Below are the code and all the weights of a small trained network. Each question names an input and a target symbol and asks about switching units off, where a switched-off unit gives its printed mean instead of its output.

import numpy as np


def w(rows, s, z=0):
    codes = np.array(rows[::2]) - 128.0
    scale = np.full(codes.shape[1], s)
    scale[-1] = z or s
    return codes * scale


def f(y):
    return y / 2 * (1 + np.tanh(0.7978845608 * (y + 0.044715 * y**3)))


def softmax(a):
    e = np.exp(a - a.max(-1, keepdims=True))
    return e / e.sum(-1, keepdims=True)


def log_softmax(a):
    a = a - a.max(-1, keepdims=True)
    return a - np.log(np.exp(a).sum(-1, keepdims=True))


def net(x, mask):
    ids = ['αγδεζηθλξτψω'.index(c) for c in x.split()]
    T = len(ids)
    res = E[ids] + P[:T]
    r = res
    for j in range(3):
        rows = slice(3 * j, 3 * j + 3)
        q, k, v = (r @ M[0][rows].T for M in (Q, K, V))
        z = softmax(np.where(np.tri(T) > 0, q @ k.T / 3**0.5, -1e9)) @ v
        o = O[0][rows]
        res = res + np.where(mask[j], z, o[:, -1]) @ o[:, :-1]
    y = f(res @ A[0][:, :-1].T + A[0][:, -1])
    res = res + np.where(mask[3:11], y, B[0][:, -1]) @ B[0][:, :-1]
    return log_softmax(res[-1] @ U[:, :-1].T + U[:, -1])


Q, K, V, O, A, B = {}, {}, {}, {}, {}, {}
E = w([
[79,153,117,117,48,194,82,211],'α',
[63,200,160,203,164,103,215,151],'γ',
[204,158,104,123,83,78,230,165],'δ',
[200,67,225,142,123,109,187,120],'ε',
[154,126,206,145,124,22,112,86],'ζ',
[101,124,228,116,144,155,240,186],'η',
[230,85,56,170,89,100,119,86],'θ',
[105,101,177,221,209,119,63,239],'λ',
[202,200,66,120,160,86,131,162],'ξ',
[253,206,209,136,178,213,107,120],'τ',
[205,221,65,202,106,105,130,40],'ψ',
[42,96,216,172,55,43,155,110],'ω',
],0.02)
P = w([
[226,120,114,2,185,1,156,181],'0',
[203,167,110,38,154,37,156,137],'1',
[189,193,116,69,131,56,167,136],'2',
[185,194,114,93,115,82,179,141],'3',
[179,194,118,127,111,109,183,154],'4',
[173,192,126,153,108,136,186,156],'5',
[161,192,135,169,108,153,188,158],'6',
],0.0087)
Q[0] = w([
[160,142,121,138,111,98,62,82],'h0',
[94,108,98,112,162,133,95,130],'h0',
[125,134,155,109,137,138,82,101],'h0',
[7,20,96,148,172,172,46,96],'h1',
[71,109,121,93,116,165,120,82],'h1',
[69,36,96,95,186,184,63,114],'h1',
[109,180,56,132,109,162,131,170],'h2',
[142,166,159,154,154,123,106,177],'h2',
[131,142,100,25,140,163,117,147],'h2',
],0.015)
K[0] = w([
[143,131,137,156,145,105,143,112],'h0',
[171,123,124,98,164,96,127,111],'h0',
[141,131,166,127,135,131,128,109],'h0',
[244,140,151,118,173,38,126,90],'h1',
[216,144,128,89,112,67,156,92],'h1',
[251,134,157,131,169,35,144,126],'h1',
[134,157,73,55,80,113,112,129],'h2',
[86,153,115,75,83,224,72,165],'h2',
[149,143,129,21,145,122,107,166],'h2',
],0.013)
V[0] = w([
[162,68,72,110,38,108,129,137],'h0',
[59,141,76,57,87,168,67,128],'h0',
[152,129,76,194,158,139,179,128],'h0',
[78,108,128,199,134,52,146,127],'h1',
[46,65,176,97,99,193,108,136],'h1',
[61,164,176,65,138,131,246,141],'h1',
[131,138,112,89,115,61,152,148],'h2',
[124,166,119,93,72,140,127,163],'h2',
[93,66,112,100,80,108,115,99],'h2',
],0.011)
O[0] = w([
[151,104,149,42,91,158,175,150,109],'h0',
[79,177,129,160,37,171,164,159,5],'h0',
[114,171,187,72,211,114,76,114,155],'h0',
[44,154,134,192,96,143,236,70,156],'h1',
[255,107,128,188,68,72,122,154,44],'h1',
[117,66,120,247,95,245,80,217,197],'h1',
[146,95,167,184,121,204,111,71,222],'h2',
[11,90,112,135,231,205,106,150,173],'h2',
[138,204,170,94,140,133,44,81,6],'h2',
],0.0075,0.011)
A[0] = w([
[111,252,80,119,87,143,114,130,105],'n0',
[80,119,159,105,162,116,47,72,12],'n1',
[146,102,153,184,110,96,128,175,43],'n2',
[147,132,77,108,155,129,130,191,153],'n3',
[158,95,144,111,91,70,89,132,2],'n4',
[91,132,138,156,99,151,66,167,165],'n5',
[112,164,193,131,78,108,66,120,167],'n6',
[193,165,87,158,107,158,160,85,146],'n7',
],0.013,0.005)
B[0] = w([
[168,248,187,202,116,152,101,177,143],'n0',
[144,128,149,175,23,157,45,84,179],'n1',
[97,179,101,44,108,138,98,114,247],'n2',
[121,105,51,170,102,88,188,84,244],'n3',
[107,200,134,183,145,151,31,83,139],'n4',
[135,104,157,112,144,47,108,206,237],'n5',
[121,172,2,121,105,174,215,71,137],'n6',
[65,144,204,105,77,48,148,139,175],'n7',
],0.0099,0.013)
U = w([
[164,219,167,165,107,138,136,175,90],'α',
[66,112,189,245,155,159,96,126,91],'γ',
[128,111,143,45,138,226,217,159,185],'δ',
[218,120,221,127,165,176,139,144,253],'ε',
[147,52,173,195,63,110,88,82,114],'ζ',
[92,35,130,76,85,92,89,183,163],'η',
[122,124,179,2,93,114,123,133,148],'θ',
[75,149,177,75,187,18,158,140,168],'λ',
[6,139,36,54,125,166,94,103,103],'ξ',
[219,112,55,147,140,146,171,124,122],'τ',
[122,215,156,108,161,151,76,133,120],'ψ',
[40,86,132,182,30,114,188,98,38],'ω',
],0.0076,0.0063)

Each question gives the input, a string of symbols that net reads in full, and the target symbol t.
The units are the heads (3 rows each of Q, K, V and O) and the neurons (one row each of A and B). Each row of codes is followed by its name. A weight is (code - 128) times the scale printed after its matrix; where a second scale follows, it is the last column's (O, A, B and U).
mask holds one flag per unit, heads first, then neurons. A switched-off unit (its flag False) gives its mean, the last column of its rows in O or B, instead of its output. The means were averaged over made-up inputs and are rounded, as every weight is.
A unit's drop is (log p(t) with every unit on - log p(t) with that unit switched off) / (log p(t) with every unit on - log p(t) with every unit switched off).
The circuit of an input: a set's keep is (log p(t) with only the set's units on - log p(t) with every unit switched off) / (log p(t) with every unit on - log p(t) with every unit switched off). Starting from all 11 units, units are removed one at a time, each time the one whose removal leaves the highest keep (on an exact tie, the one counted first), for as long as the keep stays at least 0.8.
circuit, biggest first: the units of the circuit, biggest drop first
most important unit: the unit with the biggest drop
k most important neurons: the k neurons with the biggest drops, biggest first
which heads matter: for each layer, one digit per head in row order, 1 if its drop is at least 0.15 and else 0, layers parted by /
drop when u is switched off: that unit's drop, to one decimal
input ω α α α ζ ω, target ξ: which heads matter -> 011
input δ ξ η ξ, target η: which heads matter -> 010
input ξ ξ τ δ ξ ζ, target ζ: circuit, biggest first -> n1; h1; h0
input ξ ξ ξ ω δ, target ω: which heads matter -> 010
input δ ζ ξ ψ, target ψ: circuit, biggest first -> h1; n0
input α η ψ ξ ξ ω δ, target ω: which heads matter -> 100
input ω ξ ψ, target ω: 2 most important neurons -> n7; n5
input λ ξ ξ ζ θ, target λ: circuit, biggest first -> h1; n7
input ξ α ω γ, target α: circuit, biggest first -> h0; n0
input ξ α γ ψ, target λ: circuit, biggest first -> n7
input ξ η ξ ε, target η: circuit, biggest first -> h1; n2; n5
input α ε η λ δ ψ, target λ: which heads matter -> 000
input λ α η, target δ: which heads matter -> 100
input η ζ τ, target η: circuit, biggest first -> h1; n5; n2; h2
input α γ λ ψ ξ, target τ: most important unit -> h1
input α η δ α ξ ξ, target α: which heads matter -> 101
input ξ τ γ ξ θ, target γ: circuit, biggest first -> h1; h0
input δ γ α ω λ ε, target θ: 2 most important neurons -> n2; n7
input ξ η ξ ζ ψ, target η: which heads matter -> 010
input α ω ξ λ α α ζ, target ψ: most important unit -> n4
input γ ε η θ η ζ, target η: circuit, biggest first -> h1; n2; n5
input ξ ψ ξ ξ ε θ, target θ: 2 most important neurons -> n1; n3
input δ η ξ ξ ξ λ ζ, target λ: which heads matter -> 011
input ξ ξ λ ξ γ ξ, target γ: which heads matter -> 010
input ξ ω λ λ ω ε ε, target ω: drop when h1 is switched off -> 1.8
input ξ λ ψ λ, target λ: drop when h1 is switched off -> 0.2
input τ ε ξ ξ ξ ζ τ, target τ: most important neuron -> n3
input λ ξ ξ ξ, target λ: 2 most important neurons -> n7; n1
input ξ θ ξ ζ, target ζ: drop when h0 is switched off -> 0.1
